Here is a tiny trained network, its code and every weight. The questions are about switching its units off for an input and a class, where a switched-off unit gives its printed mean instead of its output.

import numpy as np


def w(rows, s, z=0):
    codes = np.array(rows[::2]) - 128.0
    scale = np.full(codes.shape[1], s)
    scale[-1] = z or s
    return codes * scale


def f(y):
    return np.maximum(y, 0)


def log_softmax(a):
    a = a - a.max(-1, keepdims=True)
    return a - np.log(np.exp(a).sum(-1, keepdims=True))


def net(x, mask):
    res = np.array(x, float).reshape(1, 8) / 4 @ E
    y = f(res @ A[0][:, :-1].T + A[0][:, -1])
    res = res + np.where(mask, y, B[0][:, -1]) @ B[0][:, :-1]
    return log_softmax(res[-1] @ U[:, :-1].T + U[:, -1])


A, B = {}, {}
E = w([
[110,76,86,87,215,179,132,128,186,147],'x0',
[52,154,204,180,120,152,105,160,203,137],'x1',
[67,21,132,103,9,170,127,205,126,97],'x2',
[197,137,88,66,192,224,154,128,141,79],'x3',
[161,148,2,175,68,108,144,145,183,117],'x4',
[39,155,70,91,154,161,66,197,104,104],'x5',
[113,128,141,70,156,100,170,226,146,162],'x6',
[122,200,113,89,145,67,187,184,60,197],'x7',
],0.0088)
A[0] = w([
[196,127,1,93,162,92,185,166,124,96,198],'N0',
[207,98,66,150,74,154,89,48,118,30,223],'N1',
[158,209,122,184,216,235,182,58,130,111,231],'N2',
[118,53,156,71,104,127,101,41,109,167,143],'N3',
[186,128,144,98,149,67,93,125,14,107,136],'N4',
[133,107,82,104,222,229,96,67,201,96,186],'N5',
[85,76,171,194,143,104,78,80,99,91,132],'N6',
[157,120,57,69,168,94,191,160,171,164,96],'N7',
[144,177,135,140,128,73,87,36,167,213,65],'N8',
[53,127,53,114,154,159,110,220,100,157,181],'N9',
[136,107,68,69,174,76,176,129,9,195,148],'N10',
[169,95,94,157,136,166,100,108,176,47,121],'N11',
[99,105,193,123,165,105,72,117,69,128,50],'N12',
[137,132,186,142,145,168,168,62,163,155,45],'N13',
[107,117,151,97,131,77,147,108,77,110,2],'N14',
[116,90,96,69,198,184,64,88,170,119,19],'N15',
],0.0097,0.0041)
B[0] = w([
[150,146,58,141,68,151,153,134,73,253,224],'N0',
[126,110,47,102,43,161,123,152,81,223,238],'N1',
[137,107,135,85,174,98,124,75,49,89,232],'N2',
[123,90,82,115,95,162,81,153,132,190,173],'N3',
[176,145,135,63,180,132,136,113,101,166,188],'N4',
[122,36,167,114,219,123,174,158,128,138,247],'N5',
[132,75,82,101,126,102,161,104,127,193,191],'N6',
[177,93,58,126,94,180,128,139,74,202,187],'N7',
[77,120,103,148,107,85,65,135,113,168,192],'N8',
[75,143,78,66,64,122,73,174,83,113,238],'N9',
[149,156,135,118,101,130,143,93,96,221,211],'N10',
[163,80,80,65,112,180,121,103,121,158,203],'N11',
[168,171,118,122,102,181,185,111,148,178,171],'N12',
[84,147,123,101,169,104,87,155,74,106,165],'N13',
[176,89,122,137,131,150,179,87,68,146,147],'N14',
[118,56,184,47,136,99,104,125,168,134,195],'N15',
],0.011,0.014)
U = w([
[103,27,222,94,129,114,125,194,186,111,189],'0',
[90,161,202,233,137,76,133,131,175,179,66],'1',
[110,107,162,166,228,92,120,96,114,127,142],'2',
[254,92,100,141,150,156,219,135,117,150,153],'3',
[159,179,179,98,146,143,124,142,73,103,67],'4',
[186,90,169,237,197,150,154,121,223,5,2],'5',
[93,127,36,143,34,139,55,179,133,150,129],'6',
],0.0092,0.0083)

Each question gives the input, the list of numbers given to net, and the class t.
The units are the neurons (one row each of A and B). Each row of codes is followed by its name. A weight is (code - 128) times the scale printed after its matrix; where a second scale follows, it is the last column's (A, B and U).
mask holds one flag per neuron, in row order. A switched-off neuron (its flag False) gives its mean, the last column of its row in B, instead of its output. The means were averaged over made-up inputs and are rounded, as every weight is.
A unit's drop is (log p(t) with every unit on - log p(t) with that unit switched off) / (log p(t) with every unit on - log p(t) with every unit switched off).
The circuit of an input: a set's keep is (log p(t) with only the set's units on - log p(t) with every unit switched off) / (log p(t) with every unit on - log p(t) with every unit switched off). Starting from the 12 units with the biggest drops (on a tie, the unit counted first), units are removed one at a time, each time the one whose removal leaves the highest keep (on an exact tie, the one counted first), for as long as the keep stays at least 0.8.
circuit, biggest first: the units of the circuit, biggest drop first
most important unit: the unit with the biggest drop
k most important neurons: the k neurons with the biggest drops, biggest first
drop of u: that unit's drop, to one decimal
input [2,-7,6,-1,0,-7,3,-2], class 6: circuit, biggest first : N5
input [-5,4,-1,6,8,-5,-3,2], class 6: 3 most important neurons : N1; N5; N4
input [0,-3,-8,-6,1,-7,0,1], class 2: circuit, biggest first : N8; N9; N1
input [-5,-6,0,3,-2,6,-7,-6], class 3: 4 most important neurons : N9; N5; N8; N4
input [-2,3,-7,-8,-8,-7,3,6], class 1: circuit, biggest first : N8; N9
input [-3,4,-4,5,7,1,-7,-2], class 3: 3 most important neurons : N9; N5; N2
input [7,-2,2,6,4,4,-6,-1], class 3: 2 most important neurons : N5; N0
input [-4,4,-2,5,-2,0,-7,-4], class 3: 3 most important neurons : N1; N9; N5
input [5,4,-7,1,-6,7,-2,-2], class 0: 2 most important neurons : N15; N5
input [8,-3,7,3,-2,-6,5,8], class 6: 3 most important neurons : N5; N9; N2
input [-7,6,-6,-1,1,8,-7,3], class 2: circuit, biggest first : N1; N0
input [1,5,-3,4,6,5,-7,-6], class 3: 3 most important neurons : N1; N5; N11
input [-2,4,-1,1,-1,0,-5,-6], class 3: 3 most important neurons : N9; N5; N6
input [-2,5,4,-7,-1,-5,5,-3], class 0: most important unit : N1
input [3,7,3,-4,5,-6,7,-1], class 0: 2 most important neurons : N1; N0
input [5,-7,1,-2,-1,-7,-6,-4], class 6: 2 most important neurons : N1; N3
input [4,6,-8,3,-1,8,-3,-2], class 2: 3 most important neurons : N2; N1; N3
input [2,1,-8,-1,2,-2,-7,6], class 2: 2 most important neurons : N2; N8
input [-4,5,-7,-6,-6,-2,5,5], class 1: 2 most important neurons : N8; N2
input [1,2,-6,6,-8,5,4,-5], class 0: most important unit : N15
input [-1,7,-7,3,-8,-2,-2,7], class 4: 2 most important neurons : N5; N12
input [-4,7,-2,7,-4,-5,-6,8], class 4: drop of N6 : 0.1
input [7,5,-6,1,0,-4,4,-2], class 2: drop of N7 : 0.0
input [0,3,1,1,-6,-4,-7,3], class 2: drop of N1 : 0.3
input [2,5,-7,-7,3,-1,3,-3], class 1: drop of N5 : 0.1
